Below are the code and all the weights of a small trained network. Each question names an input and a target symbol and asks about switching units off, where a switched-off unit gives its printed mean instead of its output.

import numpy as np


def w(rows, s, z=0):
    codes = np.array(rows[::2]) - 128.0
    scale = np.full(codes.shape[1], s)
    scale[-1] = z or s
    return codes * scale


def norm(h):
    return h / np.sqrt((h * h).mean(-1, keepdims=True) + 1e-5)


def f(y):
    return y / 2 * (1 + np.tanh(0.7978845608 * (y + 0.044715 * y**3)))


def softmax(a):
    e = np.exp(a - a.max(-1, keepdims=True))
    return e / e.sum(-1, keepdims=True)


def log_softmax(a):
    a = a - a.max(-1, keepdims=True)
    return a - np.log(np.exp(a).sum(-1, keepdims=True))


def net(x, mask):
    ids = ['δεζημξτφψω'.index(c) for c in x.split()]
    T = len(ids)
    res = E[ids] + P[:T]
    u = 0
    for l in range(3):
        q, k, v = (norm(res) @ M[l].T for M in (Q, K, V))
        z = softmax(np.where(np.tri(T) > 0, q @ k.T / 2**0.5, -1e9)) @ v
        res = res + np.where(mask[u], z, O[l][:, -1]) @ O[l][:, :-1]
        u += 1
        y = f(norm(res) @ A[l][:, :-1].T + A[l][:, -1])
        res = res + np.where(mask[u : u + 4], y, B[l][:, -1]) @ B[l][:, :-1]
        u += 4
    return log_softmax(norm(res)[-1] @ U[:, :-1].T + U[:, -1])


Q, K, V, O, A, B = {}, {}, {}, {}, {}, {}
E = w([
[79,165,35,156],'δ',
[144,189,48,119],'ε',
[103,70,49,49],'ζ',
[126,56,14,50],'η',
[121,134,85,87],'μ',
[134,164,60,101],'ξ',
[88,10,179,220],'τ',
[112,123,85,87],'φ',
[93,20,36,45],'ψ',
[123,137,123,117],'ω',
],0.011)
P = w([
[126,123,241,115],'0',
[151,145,29,205],'1',
[23,7,255,184],'2',
[177,128,31,183],'3',
[38,106,158,135],'4',
[192,123,39,179],'5',
[33,124,134,124],'6',
[211,133,51,178],'7',
[48,161,121,121],'8',
[221,121,67,161],'9',
[49,183,103,118],'10',
[247,122,78,148],'11',
[51,220,77,111],'12',
[230,166,92,205],'13',
],0.0075)
Q[0] = w([
[213,81,195,189],'L0H0',
[185,133,11,96],'L0H0',
],0.012)
K[0] = w([
[37,184,194,86],'L0H0',
[155,182,192,6],'L0H0',
],0.012)
V[0] = w([
[100,71,135,162],'L0H0',
[254,85,186,25],'L0H0',
],0.0077)
O[0] = w([
[115,169,1,42,3],'L0H0',
[210,64,230,101,42],'L0H0',
],0.0061,0.002)
A[0] = w([
[137,136,75,76,254],'L0N0',
[180,63,138,138,103],'L0N1',
[7,235,196,61,211],'L0N2',
[172,198,156,127,72],'L0N3',
],0.013,0.00082)
B[0] = w([
[102,202,187,167,222],'L0N0',
[118,163,108,176,173],'L0N1',
[25,3,142,146,253],'L0N2',
[75,98,145,139,139],'L0N3',
],0.015,0.0059)
Q[1] = w([
[27,54,131,8],'L1H0',
[41,198,156,105],'L1H0',
],0.014)
K[1] = w([
[4,64,84,195],'L1H0',
[46,171,175,95],'L1H0',
],0.014)
V[1] = w([
[186,2,163,208],'L1H0',
[120,199,126,220],'L1H0',
],0.0078)
O[1] = w([
[226,62,120,254,149],'L1H0',
[114,24,50,159,253],'L1H0',
],0.0068,0.0027)
A[1] = w([
[32,59,251,116,48],'L1N0',
[196,84,254,78,189],'L1N1',
[87,58,97,167,193],'L1N2',
[231,117,148,93,252],'L1N3',
],0.0095,0.003)
B[1] = w([
[85,107,198,127,224],'L1N0',
[119,121,45,103,122],'L1N1',
[154,177,138,132,253],'L1N2',
[124,122,5,135,129],'L1N3',
],0.021,0.0075)
Q[2] = w([
[33,122,87,211],'L2H0',
[47,2,222,88],'L2H0',
],0.018)
K[2] = w([
[83,6,181,130],'L2H0',
[6,210,205,200],'L2H0',
],0.016)
V[2] = w([
[148,76,37,4],'L2H0',
[214,46,116,206],'L2H0',
],0.014)
O[2] = w([
[145,98,246,76,1],'L2H0',
[2,113,178,160,82],'L2H0',
],0.0095,0.0066)
A[2] = w([
[62,187,160,254,255],'L2N0',
[3,135,109,235,119],'L2N1',
[255,162,235,236,30],'L2N2',
[17,13,199,103,145],'L2N3',
],0.0096,0.0034)
B[2] = w([
[172,164,48,62,251],'L2N0',
[146,111,251,147,254],'L2N1',
[67,77,94,146,147],'L2N2',
[106,97,46,85,187],'L2N3',
],0.016,0.015)
U = w([
[132,217,16,134,158],'δ',
[148,206,185,248,201],'ε',
[146,120,237,119,164],'ζ',
[116,94,128,113,107],'η',
[117,80,65,175,151],'μ',
[160,59,155,230,198],'ξ',
[32,233,162,173,75],'τ',
[119,91,70,139,102],'φ',
[209,177,168,87,125],'ψ',
[138,167,105,36,2],'ω',
],0.014,0.0042)

Each question gives the input, a string of symbols that net reads in full, and the target symbol t.
The units are the heads (2 rows each of Q, K, V and O) and the neurons (one row each of A and B). Each row of codes is followed by its name. A weight is (code - 128) times the scale printed after its matrix; where a second scale follows, it is the last column's (O, A, B and U).
mask holds one flag per unit, layer by layer, with each layer's heads first. A switched-off unit (its flag False) gives its mean, the last column of its rows in O or B, instead of its output. The means were averaged over made-up inputs and are rounded, as every weight is.
A unit's drop is (log p(t) with every unit on - log p(t) with that unit switched off) / (log p(t) with every unit on - log p(t) with every unit switched off).
The circuit of an input: a set's keep is (log p(t) with only the set's units on - log p(t) with every unit switched off) / (log p(t) with every unit on - log p(t) with every unit switched off). Starting from the 12 units with the biggest drops (on a tie, the unit counted first), units are removed one at a time, each time the one whose removal leaves the highest keep (on an exact tie, the one counted first), for as long as the keep stays at least 0.8.
units of the circuit, in order: the units of the circuit, biggest drop first
k most important neurons: the k neurons with the biggest drops, biggest first
k most important neurons of layer l: the k neurons of layer l with the biggest drops, biggest first
input ξ ψ ζ η ξ δ ζ δ ε δ δ μ, target ξ: units of the circuit, in order => (L0H0; L1H0)
input δ ξ φ δ δ δ δ τ ζ ε φ μ, target δ: units of the circuit, in order => (L2H0)
input ξ δ φ ω ε δ δ ξ ω δ μ δ δ ξ, target ξ: units of the circuit, in order => (L0H0; L1H0)
input μ ω ζ ψ ε ψ ε μ, target μ: 2 most important neurons => (L1N1; L0N0)
input ε ε ε δ δ ξ δ ψ δ ζ, target ε: 2 most important neurons of layer 2 => (L2N1; L2N3)
input ε τ ε δ ξ ξ δ τ, target ε: units of the circuit, in order => (L2N3; L0N2)
input ζ ζ δ ω, target ζ: 2 most important neurons => (L0N2; L1N0)
input ζ ε η ω δ ζ ε ζ δ δ ε ψ ψ τ, target ζ: units of the circuit, in order => (L0H0; L2H0; L0N2; L1N1)
input ζ ε μ δ ψ, target ψ: units of the circuit, in order => (L2H0; L2N3; L0N2)
input ξ ψ ξ δ φ δ φ ξ δ ξ ε ε, target ξ: 4 most important neurons => (L0N0; L1N1; L0N2; L1N3)
input ε ε δ ε ξ ξ ε δ δ ε δ δ ε ξ, target ε: 3 most important neurons of layer 2 => (L2N1; L2N0; L2N3)
input ξ ψ δ ε δ δ ψ τ ξ δ η φ, target ξ: 3 most important neurons of layer 0 => (L0N0; L0N2; L0N1)
input δ δ ε δ δ δ ξ δ ξ μ δ φ, target δ: 3 most important neurons => (L0N0; L2N1; L0N2)
input τ δ ε φ δ δ, target τ: 3 most important neurons => (L0N0; L0N2; L1N0)
input φ ζ ψ, target ψ: 3 most important neurons => (L0N2; L1N0; L1N2)
input ε δ δ δ ζ ε, target ε: 3 most important neurons => (L2N1; L2N3; L0N0)
input δ ψ ζ ζ ξ ε δ ξ ξ δ ξ ξ, target δ: most important neuron => (L0N0)
input ξ ξ ε ξ, target ξ: 4 most important neurons => (L0N0; L1N1; L1N3; L0N2)
input ε μ μ δ δ μ, target ε: 2 most important neurons of layer 0 => (L0N1; L0N0)
input δ δ ψ τ ζ ε ξ δ δ η, target δ: 3 most important neurons => (L0N0; L2N1; L1N2)
input ζ δ δ ε δ δ, target ζ: 3 most important neurons => (L0N2; L1N0; L2N0)
input ζ ξ ζ δ ε δ δ η, target ζ: most important neuron of layer 2 => (L2N0)
input φ δ ψ ψ δ ξ δ δ ξ δ τ, target ε: 2 most important neurons of layer 2 => (L2N1; L2N3)
input ζ ω δ ζ, target ζ: 2 most important neurons => (L0N2; L1N0)
input ω δ δ δ, target ω: 4 most important neurons => (L0N2; L1N1; L0N0; L1N3)
input ω ξ ω μ δ δ μ ξ, target ω: 3 most important neurons => (L0N2; L1N1; L0N0)
input ξ ε ε φ ε ε, target ξ: 2 most important neurons => (L0N0; L1N1)
input ψ ε ε δ μ δ ξ ε ψ δ ξ ζ η δ, target ψ: 3 most important neurons of layer 0 => (L0N2; L0N1; L0N0)
input μ ξ ξ δ, target μ: 2 most important neurons of layer 0 => (L0N2; L0N1)
input μ ξ μ τ ε ε, target μ: 2 most important neurons of layer 0 => (L0N2; L0N1)
